In the rows, 128 means zero.
Each row of numbers stands for one thing and depends on some of the facts below. Use the named rows to name the rest.

Facts:
Φ(<1411>, <1146>); Φ(<1121>, <503>); Φ(<1131>, <1163>); Φ(<687>, <825>); Φ(<380>, <330>)
Φ(<5>, <1002>); Φ(<1248>, <79>); Φ(<1147>, <1361>); Φ(<54>, <572>); Φ(<1163>, <1452>)
Φ(<1253>, <248>); Φ(<1170>, <1121>); Φ(<79>, <1398>); Φ(<243>, <402>); Φ(<503>, <949>)
Φ(<565>, <139>); Φ(<1126>, <162>); Φ(<1042>, <1147>); Φ(<1489>, <570>); Φ(<1361>, <1003>)
Φ(<542>, <384>); Φ(<139>, <1489>); Φ(<185>, <1461>); Φ(<261>, <1242>); Φ(<336>, <1131>)
Φ(<548>, <1373>); Φ(<459>, <1082>); Φ(<162>, <1321>); Φ(<1343>, <185>); Φ(<1461>, <459>)
Φ(<1165>, <575>); Φ(<980>, <303>); Φ(<1360>, <841>); Φ(<497>, <624>); Φ(<456>, <548>)
Φ(<750>, <1199>); Φ(<841>, <274>); Φ(<155>, <521>); Φ(<943>, <723>); Φ(<1003>, <1450>)
Φ(<874>, <597>); Φ(<728>, <1411>); Φ(<384>, <305>); Φ(<521>, <107>); Φ(<1051>, <368>)
Φ(<1373>, <364>); Φ(<760>, <1360>); Φ(<1162>, <751>); Φ(<506>, <177>); Φ(<34>, <1253>)
Φ(<1082>, <656>); Φ(<107>, <1316>); Φ(<1255>, <1388>); Φ(<982>, <34>); Φ(<330>, <988>)
Φ(<168>, <447>); Φ(<855>, <261>); Φ(<213>, <506>); Φ(<1242>, <105>); Φ(<575>, <980>)
Φ(<1321>, <701>); Φ(<63>, <729>); Φ(<1288>, <494>); Φ(<1231>, <497>); Φ(<1108>, <874>)
Φ(<114>, <606>); Φ(<461>, <982>); Φ(<494>, <560>); Φ(<303>, <945>); Φ(<134>, <626>)
Φ(<858>, <640>); Φ(<1199>, <943>); Φ(<988>, <1024>); Φ(<1398>, <288>); μ(<1121>, <1344>)
μ(<1121>, <750>); μ(<978>, <305>); μ(<978>, <274>); μ(<1131>, <384>); μ(<687>, <121>)
μ(<687>, <1489>); μ(<626>, <274>); μ(<626>, <243>); μ(<5>, <723>); μ(<1147>, <1453>)
μ(<1147>, <1231>); μ(<1147>, <988>); μ(<1147>, <542>); μ(<1253>, <1343>); μ(<1253>, <228>)
μ(<1253>, <139>); μ(<1253>, <1024>); μ(<79>, <799>); μ(<79>, <1051>); μ(<560>, <185>)
μ(<560>, <1321>); μ(<560>, <461>); μ(<560>, <1231>); μ(<560>, <841>); μ(<560>, <1051>)
μ(<1361>, <1321>); μ(<1361>, <303>); μ(<1361>, <825>); μ(<1361>, <874>); μ(<448>, <521>)
μ(<448>, <368>); μ(<448>, <988>); μ(<364>, <1343>); μ(<364>, <1411>); μ(<364>, <415>)
μ(<261>, <121>); μ(<261>, <640>); μ(<336>, <758>); μ(<336>, <1248>); μ(<336>, <1411>)
μ(<402>, <729>); μ(<402>, <988>); μ(<1347>, <134>); μ(<1347>, <1288>); μ(<980>, <1298>)
μ(<980>, <1248>); μ(<980>, <139>); μ(<288>, <723>); μ(<288>, <521>); μ(<288>, <225>)
μ(<1002>, <855>); μ(<268>, <1165>); μ(<268>, <1343>); μ(<268>, <168>); μ(<155>, <701>)
μ(<248>, <377>); μ(<248>, <578>); μ(<248>, <599>); μ(<248>, <243>); μ(<943>, <1163>)
μ(<943>, <874>); μ(<473>, <565>); μ(<473>, <274>); μ(<473>, <945>); μ(<1003>, <565>)
μ(<1003>, <105>); μ(<1003>, <548>); μ(<1003>, <447>); μ(<936>, <565>); μ(<936>, <177>)
μ(<936>, <303>); μ(<656>, <1165>); μ(<656>, <177>); μ(<1373>, <1477>); μ(<1373>, <171>)
μ(<760>, <740>); μ(<760>, <105>); μ(<760>, <54>); μ(<506>, <1162>); μ(<506>, <599>)
μ(<506>, <1070>); μ(<506>, <572>); μ(<506>, <34>); μ(<597>, <497>); μ(<597>, <54>)
μ(<107>, <1146>); μ(<107>, <1411>); μ(<107>, <624>); μ(<107>, <1489>); μ(<982>, <570>)
μ(<982>, <228>); μ(<982>, <475>); μ(<330>, <264>); μ(<330>, <719>); μ(<330>, <1108>)
μ(<330>, <162>); μ(<949>, <1343>); μ(<949>, <456>); μ(<949>, <1388>); μ(<213>, <1165>)
μ(<213>, <1452>); μ(<213>, <185>); μ(<213>, <624>); μ(<63>, <1165>); μ(<63>, <841>)
μ(<114>, <799>); μ(<114>, <380>); μ(<114>, <1388>); μ(<114>, <139>); μ(<279>, <1255>)
μ(<279>, <572>); μ(<494>, <1163>); μ(<494>, <1162>); μ(<494>, <1452>); μ(<494>, <225>)
μ(<205>, <606>); μ(<446>, <121>); μ(<446>, <986>); μ(<446>, <415>); μ(<1316>, <1154>)
μ(<1316>, <701>); μ(<1316>, <599>); μ(<1316>, <606>); μ(<1316>, <303>); μ(<858>, <1163>)
μ(<858>, <728>); μ(<858>, <1170>); μ(<858>, <1255>); μ(<858>, <599>); μ(<858>, <171>)
μ(<840>, <456>); μ(<840>, <1231>); μ(<840>, <105>); μ(<840>, <54>); θ(<1411>, a)
θ(<1121>, a); θ(<687>, b); θ(<626>, b); θ(<380>, b); θ(<570>, c)
θ(<5>, a); θ(<1248>, c); θ(<1253>, a); θ(<1170>, a); θ(<79>, c)
θ(<243>, b); θ(<503>, c); θ(<799>, a); θ(<565>, c); θ(<1126>, c)
θ(<640>, b); θ(<560>, b); θ(<177>, a); θ(<1477>, a); θ(<1361>, a)
θ(<448>, a); θ(<542>, a); θ(<139>, a); θ(<185>, a); θ(<261>, c)
θ(<624>, c); θ(<336>, b); θ(<548>, a); θ(<162>, a); θ(<402>, a)
θ(<1343>, a); θ(<606>, a); θ(<1165>, a); θ(<980>, c); θ(<751>, b)
θ(<288>, b); θ(<1360>, b); θ(<750>, a); θ(<841>, b); θ(<729>, b)
θ(<1002>, a); θ(<155>, c); θ(<248>, c); θ(<120>, a); θ(<943>, a)
θ(<1452>, a); θ(<874>, a); θ(<521>, a); θ(<1051>, c); θ(<656>, a)
θ(<760>, a); θ(<1162>, b); θ(<506>, a); θ(<34>, a); θ(<597>, a)
θ(<723>, a); θ(<1082>, c); θ(<107>, a); θ(<1255>, b); θ(<982>, c)
θ(<330>, c); θ(<168>, a); θ(<105>, a); θ(<949>, c); θ(<855>, b)
θ(<213>, a); θ(<1242>, a); θ(<1321>, b); θ(<63>, a); θ(<368>, a)
θ(<447>, a); θ(<1288>, b); θ(<1388>, c); θ(<1108>, c); θ(<114>, a)
θ(<494>, b); θ(<121>, c); θ(<303>, a); θ(<134>, c); θ(<205>, b)
θ(<701>, a); θ(<274>, a); θ(<1316>, a); θ(<858>, a); θ(<1146>, b)
θ(<988>, a); θ(<1398>, a); θ(<264>, b); θ(<840>, b)

Some things and their rows:
[ 82 151 207 172 120 131 155 107 164  42 153  97  98 191 116 102 110 122
 145 126 161 203 143  64 157 137 140]: <402>
[174  76  60 112 138 133 101 130  88 180 122 167 162  82 131 117 141 153
  79 106  97  48 122 170  94 127 127]: <380>
[139 126 119 145 114 121 116 135 132 133 147 137 139 115 143 114 119 139
 135 147 114 126 123 139 137 142 136]: <1411>
[132 152  68 139 155 152 100 123  53 205  87 160 189  91 150 125 160 173
 133  94 107  16 145 148  47 114 138]: <1288>
[162  82  66 123 140 136 115 137  87 182 108 160 149  86 134 124 150 138
  81 104  99  43 121 166  98 124 122]: <1165>
[121 147 146 126 117 111 109 140 159 106 133 116 121 151 129 117 124 125
 129 147 122 135 133 131 147 133 136]: <1321>
[ 76 154 199 152 103 117 130 130 176  36 148 106 101 211 146  77 124 124
 152 148 126 186 141  88 158 141 158]: <729>
[ 46 121 213 101 136 195 113 174 209  60 167  98  85 112 134 175  95  93
 152 151 181 250  99  72 101 103 164]: <1002>
[115 107 149 162 139 146 161 107 111 101 120 128 110 141 115 109 129 131
 110 101 145 137 131  96 121 131 132]: <448>
[108 126 161 142 115 125 128 129 144  74 134 124 115 177 141  90 138 128
 127 134 116 139 138 112 133 134 149]: <988>
[141 102  71 150 138 182 108 148  77 165 129 173 183  98 138 180 197 165
  91  88  81  43 115 146 102  98 111]: <1108>
[118 143 141 160 104 115 121 145 143 124 153 128 120 138 151 118 115 122
 162 166 125 147 116 135 150 145 132]: <1489>
[147 132 134 106 126 116 117 135 133 103 147 130 105 147 142 132 130  96
 138 129 118  90 160 140 127 103 126]: <740>
[144 105 101 126 139 136 131 127 100 160 116 144 134 106 125 131 140 132
 104 106 124  97 122 140 111 128 121]: <575>
[ 68 165 184  92  91  83 125 122 190  80 161  96 124 178 135 128 113 102
 192 142 114 186 134 104 166 143 138]: <945>
[110 170 177 123 101 106  99 130 191  59 174 100 128 172 132 108  99 131
 165 171 131 194 147 110 168 143 146]: <1388>
[101 195 133 162 154 151 127  99  97 162 116 118 167 119 110 137 119 167
 164 109 156 107 160  94  85 120 133]: <1347>
[113 150 166 120 129 123 143 111 157  93 152 106 103 141 107 145 104  95
 149 116 154 158 152 101 152 125 114]: <1003>
[154 105  96 115 129 120 104 131 120 138 139 143 156 112 132 111 129 148
 108 128 115 105 126 150 121 131 134]: <139>
[182 141 123  80 140 156 146 116 122 111 103 138 126 138 149 144 121 145
 149 185  95 147 119 145 125 114 134]: <1477>
[113 168 167 114 100  96  98 136 183  65 176  98 138 181 134 103 108 135
 169 170 139 211 136 114 168 130 146]: <1024>

Which thing is each row?
No name comes twice in this set of rows, the named rows included.
[150  82  72  96 135 120 123 126  84 190 104 156 140  91 139 137 165 116
  94  81  91  37 125 168  98 118 117] => <565>
[170  71  73 152 153 152 132 107  74 196 126 161 147  53 109 140 119 148
  79  90 129  70 115 145  95 136 109] => <336>
[108  38  89  73 156 203  93 200 119 171 109 164 119  39 163 177 160 107
  68 110 112  82  75 152  27  84 159] => <855>
[105 164 185 164 113 121 137 114 169  84 177  99 117 154 111 125  82 118
 171 158 171 217 135  90 170 146 125] => <364>
[ 80 172 187 120 115 113 149 106 179  88 138  90 115 164 105 143 102 118
 172 141 150 221 131  87 168 143 123] => <248>
[157  69  85 132 143 140 127 133  79 155 103 164 132 112 146 105 167 129
  75  88  96  34 127 155  88 116 133] => <542>
[163  89  66 114 141 141 135 136  81 186  76 160 141  91 137 129 163 147
  84 114  94  57 110 168 101 125 124] => <1162>
[ 68 164 193 109 110 106 154  96 177  93 154  88 119 160 103 149  96 104
 181 125 147 213 132  84 166 148 119] => <626>
[121 136 150 166 126 126 140 120 140 126 156 118 119 117 111 134  93 124
 146 140 159 166 122 106 145 143 118] => <107>
[121 177 199 125 128 122 138 116 170  43 179  95  80 172 113 147  84  81
 177 147 174 182 178  91 164 108 118] => <597>
[145 121 116 122 118 123 101 124 139 125 155 135 156 116 130 111 114 151
 121 138 115 128 125 136 131 139 142] => <1298>
[180  83  84 118 164 147 144 113  70 171 122 156 109  79 113 156 137 101
  84  76 138  38 155 147  91  99 100] => <760>

The same things again, as new rows of numbers:
Some things and their rows:
[153  94  68  83 124 122 149 155 108  98  69 115 138 127 129 105 146 113
  94  69 228  80  89 149 177 169 147 185 148 165 134  77 122]: <560>
[157 153 180 144 146 174  85  78 154 111 176 127 124 113  87 141 138 145
 152 148  81 197 138 109  42 105 144  88 108  85 141 159  92]: <750>
[ 86 136  75  76 116 130  96 196  95 154 117 116 136 102 191 102 123  92
 108 116 230  73  71 153 207 179 106 165 127 168  76  98 139]: <288>
[128 137  99 168  95  78 141 142 162 128 129 160 149 129 155 121 104 179
 134 115 157 136 117 163 136  87 128  59 139 122 147 143 154]: <446>
[126 137 127 147 130  99 155 131 124 118 117 117 128 122 142 149 126 115
 129 153 112 139 138 140 135 130 113 122 146 123 144 148 138]: <578>
[ 74 120  93 103 120 106 126 187  97 117  62 106 134 150 160  81 143  93
 105  87 165  85 113 135 193 156 138 179 150 172 107  94 137]: <751>
[135 114 100 113 113 134 118 154 145 110 115 146 143 138 136 118 127 154
 118  78 184 135  96 147 134  97 156 120 122 166 143 119 129]: <107>
[132 144 164 155 157 153 112  72 163 143 196 150 117 128  91 152 133 134
 151 155  53 140 140  79  60 116 125  78  88  80 116 163 105]: <134>
[138 120 135 110 131 145 145 123 155 162 138 177 105 162 133 134 109 118
 109 129 120 118 119 100 130 105 122 136  88 145 114 102 153]: <980>
[142 166 114 121 109 108 163 125 125 154 141 128 106 124 139 166 121 163
 157 176  91 133  98 210 131 120 135 160 152 150  92 145 171]: <978>
[126 137 151 142 126 118 131 120 132 124 139 127 128 104 120 155 134 138
 136 137 100 154 156 115 116 119 107 109 133  98 129 148 144]: <1199>
[ 98 120  53 119 139  90 164 176 131 113  73 124 117 180 164 113 146 120
 105  55 173  65  91 113 189 154 134 151 116 173 114 114 135]: <640>
[127 115 102 118 164 116 176 126 136 130  94 110 112 179 127  89 129 118
 116  85 134  71 115 116 168 147 113 159 107 126 126 110 126]: <303>
[163 149 188 144 140 176  87  80 153 117 173 138 122 117  90 144 134 131
 146 149  79 194 142 102  48 100 141 100 104  93 134 154  97]: <380>
[108 123 174 127 117 162  87 108 135 157 159 148 134 124 121 102 103 129
 138 156  87 142 134 118  96 108 135 108 121 112 111 119 133]: <982>
[134 128 156 125 143 147 130 114 153 144 150 174  99 155 122 141 120 105
 117 143  82 135 130  73 100 105 119 125  88 129 114 123 141]: <139>
[103 110 108 129 129 121 145 169 106 139 132  95 133 115 155 164 135 132
 127 124 153 127 148 131 176 142  94 137 132 153 155 140 129]: <1163>
[115 141  48  75 131 117 188 168 119 168 106 120  84 186 156 143 138 152
 136  96 142  62  65 185 193 147 146 214 111 204  71 106 168]: <626>
[ 93 135 189 153 131 167  65  90 137 153 199 121 143 107 109 118 111 134
 162 172  61 163 159 104  69 117 130  87 111  85 123 168  97]: <1162>
[131 123 212 149 141 165  90  61 150 174 174 123 141 130  95  67  84 161
 160 164  71 156 158 131  80 100 113  86 109  53 129 122 112]: <155>
[131 142 168 158 157 156 118  72 161 138 191 147 112 133  95 152 126 138
 151 154  52 138 138  73  59 115 124  81  93  75 118 165 105]: <1108>

Which thing is each row?
No name comes twice in this set of rows, the named rows included.
[147 126 105 143  75 100  89  93  80 165 128 177 147 123 117 101 112 140
 126 169 129  86 177 120 127 189 188 118 141 139 124  58 107] => <840>
[129 124  44 117 117  78 162 154  95 133  80 140 111 175 140 135 159 123
 103  81 161  50 138  93 192 195 154 171 121 184 111  74 123] => <105>
[106  92 142  84  94 150 113 162 117 157  93 180 127 151 149  96  98  93
  92 130 146 113 121 125 157  90 140 166 127 183 108  70 178] => <1253>
[ 69 158  81  79 108 113 137 184  95 137  78 106 105 168 162 106 152 135
 139 106 132  84  75 196 184 153 164 217 148 197  59 110 160] => <274>
[168 146  77  77 130 122 133 158 115 110  70 129 115 118 157  91 139  98
  90  75 245 106  61 160 181 168 116 173 124 135  98  71 135] => <402>
[164 116 130 132 128  95 187  92 129 133 120 109 129 125 101 105 103 156
 140 149 115  99 130 194 138 128 117 141 161  97 144 116 151] => <936>
[163 152 167 172  97 120  99  68 111 144 180 160 131  89  79 183 141 174
 152 170  63 163 216  88  70 144 138  73 133  76 139 134 107] => <54>
[131  45  73  70 133 142 176 156 121  88  88 108 155 105  98 109 129 117
  99  59 209  51  72 174 162 141 170 196 177 174 149 114 137] => <656>
[151 147 154 132 149 177  89  80 166 179 237 160 120  94 112 162 107 137
 150 175 101 138 109  90  71 123 100  75  75  74  97 163 109] => <5>
[134 156 162 142 149 160 118  68 163 163 204 139 104 143  96 161 127 155
 167 160  36 146 129  99  62 110 130 101  89  97 107 174 112] => <243>
[113 102 151 118 134 142 117 108 123 157 131 103 141 141 121  59 100 142
 142 127 127 102 137 148 145 131 114 138 127 103 127 105 117] => <1361>
[148 124 161 131 143 164 105  94 144 105 153 120 138 108  88 137 139 131
 139 128 109 166 128 115  67 121 147 108 123 103 144 150  94] => <185>

Now the same things, written a new way:
Known rows:
[ 98 109 152 110 140  95 215 142  97 143 108 150 123 152 122 131 129 164
 124 213 132 122 122  86 141 147]: <943>
[127 122 126 132 132 144 137 124 133 130 118 108 121 128 132 118 123 125
 130 112 133 130 127 127 130 133]: <758>
[159 163 123 154 136 169  24 136 131 145 191  92 184 109 118 149 156  77
 129 107 113 133 140 112 126 106]: <760>
[126 119 128 133 132 147 140 124 132 131 119 111 121 125 128 122 123 125
 130 112 134 128 127 127 132 135]: <1477>
[138 131 107 149 124  54 152 126 119 116 132 156 118 151 129 142 143 111
 129  36 104 107 123 146 139 119]: <1147>
[149 136 103 158 130 176  22 120 151 144 177  94 171 117 122 144 140  94
 119 132 139 143 135 129 120 114]: <1255>
[126 122 127 134 132 142 135 123 132 129 119 111 121 126 130 119 124 125
 130 111 135 128 128 126 129 135]: <475>
[133 122  96 152 120  76 152 113 128 117 122 149 115 151 128 135 139 117
 127  53 120 111 122 159 130 124]: <521>
[155 142 111 154 134 158  22 131 145 142 189  94 168 112 125 150 139  97
 117 128 124 143 135 119 131 109]: <155>
[131 126  92 151 120 102 165 113 129 124 127 121 120 137 136 141 131 124
 130  82 113 114 119 161 133 118]: <825>
[105 153 183  61 121  94 159 155 137  80  90 127  95 118 132 108 100 158
 139 212 126 136 127 103 114 168]: <949>
[151 135 103 157 130 171  17 121 149 145 176 104 169 116 123 143 139  93
 119 124 140 142 137 130 119 114]: <1162>
[141 136 102 153 127  82 154 118 111 115 156 138  92 121 136 129 138 139
 123  81  89 116 112 156 145 108]: <626>
[156 143 101 155 133 169  16 120 147 144 169 114 174 116 135 137 138  92
 121 118 139 145 138 133 112 113]: <168>
[144 133 130 125 143 102 127 134 127 128 112 144 131 128 164 128 104 125
 129 103 117 137 131 117 130 136]: <268>
[ 99 115 144 111 137 123 211 132  95 145  96 157 127 151 126 114 137 161
 129 204 140 124 125 104 125 145]: <1461>
[126 119 127 134 131 148 139 122 132 131 121 111 120 122 127 121 123 127
 129 119 136 129 126 126 131 134]: <377>
[115  87 229  55 115 159 110 125 142 104  52 149  87 107  95  91  90 198
 138 173 137 116 175 138 113  86]: <945>
[138 134 100 149 127  65 159 123 125 116 129 118 121 144 141 144 132 124
 128  73  98 116 119 145 139 116]: <79>
[123 119 127 134 130 147 137 123 133 132 121 112 120 125 127 123 121 126
 130 117 136 128 127 127 133 137]: <1070>
[ 93 129 182  63 109 130 160 146 138  96  92 171  87 110 120 110  93 154
 136 194 154 126 128 124 114 179]: <1452>

Name these rows:
No name comes twice in this set of rows, the named rows included.
[ 94 138 178  65 112 127 161 144 140  90  90 148  88 111 119 104 101 159
 137 210 148 130 126 121 111 173] => <1024>
[126 118 124 118 122 184 158 143 130 140 121 119 125 127 128 117 134 122
 129  58 136 138 122 134 148 120] => <121>
[126 112 129 133 131 128 133 123 134 129 118 131 118 132 123 121 123 122
 127  97 140 125 129 125 130 139] => <225>
[153 156 114 156 131 186  25 127 138 147 178  93 184 110 118 142 153  78
 130 112 127 135 141 122 116 110] => <54>
[163 155  94 153 138 153  13 121 151 135 160  84 182 127 146 134 138  97
 122 132 127 155 138 128 106 109] => <1343>
[135 132  85 147 121 100 166 118 133 119 116 108 126 146 146 135 136 128
 129  74 109 125 116 160 133 113] => <1411>
[132 119 101 150 123  63 160 125 130 119 133 132 115 145 133 155 126 125
 125  69 108 112 120 144 147 122] => <494>
[132 127  90 146 116 115 171 120 127 127 125 124 123 139 137 138 137 124
 130  58 114 118 117 164 137 113] => <640>
[159  85 232  45 123  80  90 114 102 120  26 223  51 112  78 130  39 148
 146 223 143 158 143 138 120  47] => <656>
[130 132  97 152 120 105 167 115 126 125 126 116 126 136 135 141 137 119
 134  75 110 112 120 159 131 118] => <497>
[101 113 150 109 140  99 213 142  95 141 108 151 124 152 124 125 134 164
 126 205 130 124 122  90 138 142] => <1373>
[128 123 137 131 134 130 142 134 131 130 135 101 118 120 129 134 118 130
 127 120 121 128 125 111 145 132] => <205>

